Below are the code and all the weights of a small trained network. Each question names an input and a class and asks about switching units off, where a switched-off unit gives its printed mean instead of its output.

import numpy as np


def w(rows, s, z=0):
    codes = np.array(rows[::2]) - 128.0
    scale = np.full(codes.shape[1], s)
    scale[-1] = z or s
    return codes * scale


def norm(h):
    return h / np.sqrt((h * h).mean(-1, keepdims=True) + 1e-5)


def f(y):
    return np.maximum(y, 0)


def log_softmax(a):
    a = a - a.max(-1, keepdims=True)
    return a - np.log(np.exp(a).sum(-1, keepdims=True))


def net(x, mask):
    res = np.array(x, float).reshape(1, 5) / 4 @ E
    u = 0
    for l in range(3):
        y = f(norm(res) @ A[l][:, :-1].T + A[l][:, -1])
        res = res + np.where(mask[u : u + 7], y, B[l][:, -1]) @ B[l][:, :-1]
        u += 7
    return log_softmax(norm(res)[-1] @ U[:, :-1].T + U[:, -1])


A, B = {}, {}
E = w([
[66,78,46,83,120,89,216,190,34],'x0',
[98,65,98,151,156,169,213,100,248],'x1',
[144,89,144,56,131,221,116,124,108],'x2',
[199,100,102,223,226,158,156,125,55],'x3',
[90,140,27,188,60,207,88,78,104],'x4',
],0.0018)
A[0] = w([
[126,49,166,60,142,253,99,134,91,20],'L0N0',
[71,135,111,223,107,25,106,160,160,8],'L0N1',
[85,84,23,73,130,99,162,187,82,46],'L0N2',
[96,106,15,185,52,173,76,35,106,4],'L0N3',
[187,115,167,122,158,222,63,110,167,104],'L0N4',
[128,138,103,220,173,69,125,143,126,135],'L0N5',
[145,119,183,115,154,122,169,124,119,85],'L0N6',
],0.0036,0.003)
B[0] = w([
[212,233,47,75,97,73,217,66,148,196],'L0N0',
[212,210,97,7,83,157,199,54,144,171],'L0N1',
[88,109,238,200,57,135,169,83,85,255],'L0N2',
[72,252,135,143,183,186,121,235,154,236],'L0N3',
[86,121,149,192,80,81,195,122,71,244],'L0N4',
[187,120,123,65,121,210,148,87,99,224],'L0N5',
[99,169,91,163,176,142,103,165,112,160],'L0N6',
],0.004,0.0021)
A[1] = w([
[156,173,135,74,94,171,17,187,19,89],'L1N0',
[51,105,91,57,73,55,72,122,194,2],'L1N1',
[78,78,96,124,160,250,202,133,247,101],'L1N2',
[63,147,180,127,71,56,136,66,162,120],'L1N3',
[182,178,199,198,110,151,5,48,235,66],'L1N4',
[193,89,238,50,238,4,183,216,165,68],'L1N5',
[26,178,64,102,29,135,73,142,179,87],'L1N6',
],0.0032,0.0026)
B[1] = w([
[78,83,68,162,122,39,128,96,253,234],'L1N0',
[235,38,186,80,193,182,77,177,103,161],'L1N1',
[118,138,92,134,99,8,33,114,100,255],'L1N2',
[179,89,138,131,181,151,144,146,77,245],'L1N3',
[52,93,147,109,78,107,233,141,21,243],'L1N4',
[30,228,54,145,74,234,51,136,172,236],'L1N5',
[202,83,169,105,250,185,114,157,129,255],'L1N6',
],0.0041,0.0023)
A[2] = w([
[133,172,238,195,92,129,162,65,140,134],'L2N0',
[91,104,84,130,154,11,77,77,152,79],'L2N1',
[144,103,162,60,76,143,83,204,139,125],'L2N2',
[133,140,145,143,114,4,42,129,103,29],'L2N3',
[75,76,97,158,154,9,94,92,189,10],'L2N4',
[212,109,38,220,183,173,127,130,58,20],'L2N5',
[182,189,96,41,86,127,169,47,135,1],'L2N6',
],0.0039,0.0009)
B[2] = w([
[84,81,63,69,112,108,197,174,65,253],'L2N0',
[235,82,89,189,89,105,97,156,107,188],'L2N1',
[184,114,182,209,220,155,132,54,132,207],'L2N2',
[136,51,38,187,112,154,135,123,182,194],'L2N3',
[196,97,86,183,83,116,38,183,84,180],'L2N4',
[146,89,254,23,152,115,65,135,229,243],'L2N5',
[199,200,80,115,159,42,179,57,177,216],'L2N6',
],0.0037,0.0024)
U = w([
[23,77,177,148,69,107,244,132,15,254],'0',
[32,243,110,147,153,214,60,171,173,168],'1',
[200,55,255,81,214,152,83,110,165,96],'2',
[205,204,64,81,111,65,203,53,152,37],'3',
[167,55,55,205,76,71,60,150,135,76],'4',
],0.0089,0.00097)

Each question gives the input, the list of numbers given to net, and the class t.
The units are the neurons (one row each of A and B). Each row of codes is followed by its name. A weight is (code - 128) times the scale printed after its matrix; where a second scale follows, it is the last column's (A, B and U).
mask holds one flag per neuron, layer by layer. A switched-off neuron (its flag False) gives its mean, the last column of its row in B, instead of its output. The means were averaged over made-up inputs and are rounded, as every weight is.
A unit's drop is (log p(t) with every unit on - log p(t) with that unit switched off) / (log p(t) with every unit on - log p(t) with every unit switched off).
The circuit of an input: a set's keep is (log p(t) with only the set's units on - log p(t) with every unit switched off) / (log p(t) with every unit on - log p(t) with every unit switched off). Starting from the 12 units with the biggest drops (on a tie, the unit counted first), units are removed one at a time, each time the one whose removal leaves the highest keep (on an exact tie, the one counted first), for as long as the keep stays at least 0.8.
circuit, biggest first: the units of the circuit, biggest drop first
most important unit: the unit with the biggest drop
top k neurons: the k neurons with the biggest drops, biggest first
k most important neurons of layer l: the k neurons of layer l with the biggest drops, biggest first
input [4,-6,6,1,2], class 3: most important unit -> L0N0
input [-6,0,8,1,0], class 3: 2 most important neurons of layer 0 -> (L0N0, L0N2)
input [-7,8,-6,1,-3], class 4: top 4 neurons -> (L1N2, L0N2, L2N4, L2N1)
input [-8,-3,-2,-4,-8], class 0: circuit, biggest first -> (L1N4, L2N0)
input [2,5,6,2,3], class 3: top 2 neurons -> (L0N0, L1N0)
input [3,-2,-7,-4,5], class 3: top 3 neurons -> (L0N1, L2N6, L1N5)
input [-2,0,-8,3,7], class 3: top 3 neurons -> (L0N1, L0N5, L1N5)
input [4,2,-8,-8,4], class 2: top 2 neurons -> (L1N6, L1N1)
input [-7,6,-3,6,3], class 0: 3 most important neurons of layer 1 -> (L1N4, L1N0, L1N6)
input [5,8,8,-8,-5], class 2: top 2 neurons -> (L1N1, L2N2)
input [-6,-3,1,7,7], class 1: top 4 neurons -> (L0N3, L0N2, L1N6, L2N5)
input [0,2,7,-8,0], class 2: top 2 neurons -> (L1N1, L1N6)
input [-8,-8,-3,-3,4], class 0: top 2 neurons -> (L1N4, L1N2)
input [3,3,3,4,6], class 1: circuit, biggest first -> (L0N3)
input [3,1,5,1,4], class 3: top 3 neurons -> (L0N0, L1N5, L2N6)
input [-3,-4,-2,4,4], class 1: top 2 neurons -> (L0N3, L1N2)
input [-4,-8,2,-8,4], class 2: 3 most important neurons of layer 1 -> (L1N6, L1N2, L1N1)
input [6,8,0,1,-7], class 4: 2 most important neurons of layer 2 -> (L2N4, L2N1)
input [-8,-2,0,-8,2], class 0: 2 most important neurons of layer 2 -> (L2N5, L2N0)
input [4,-6,2,2,2], class 4: most important neuron of layer 0 -> (L0N4)
input [7,0,8,-2,-5], class 3: 2 most important neurons of layer 0 -> (L0N0, L0N4)
input [-3,1,7,7,7], class 1: 2 most important neurons of layer 0 -> (L0N3, L0N5)
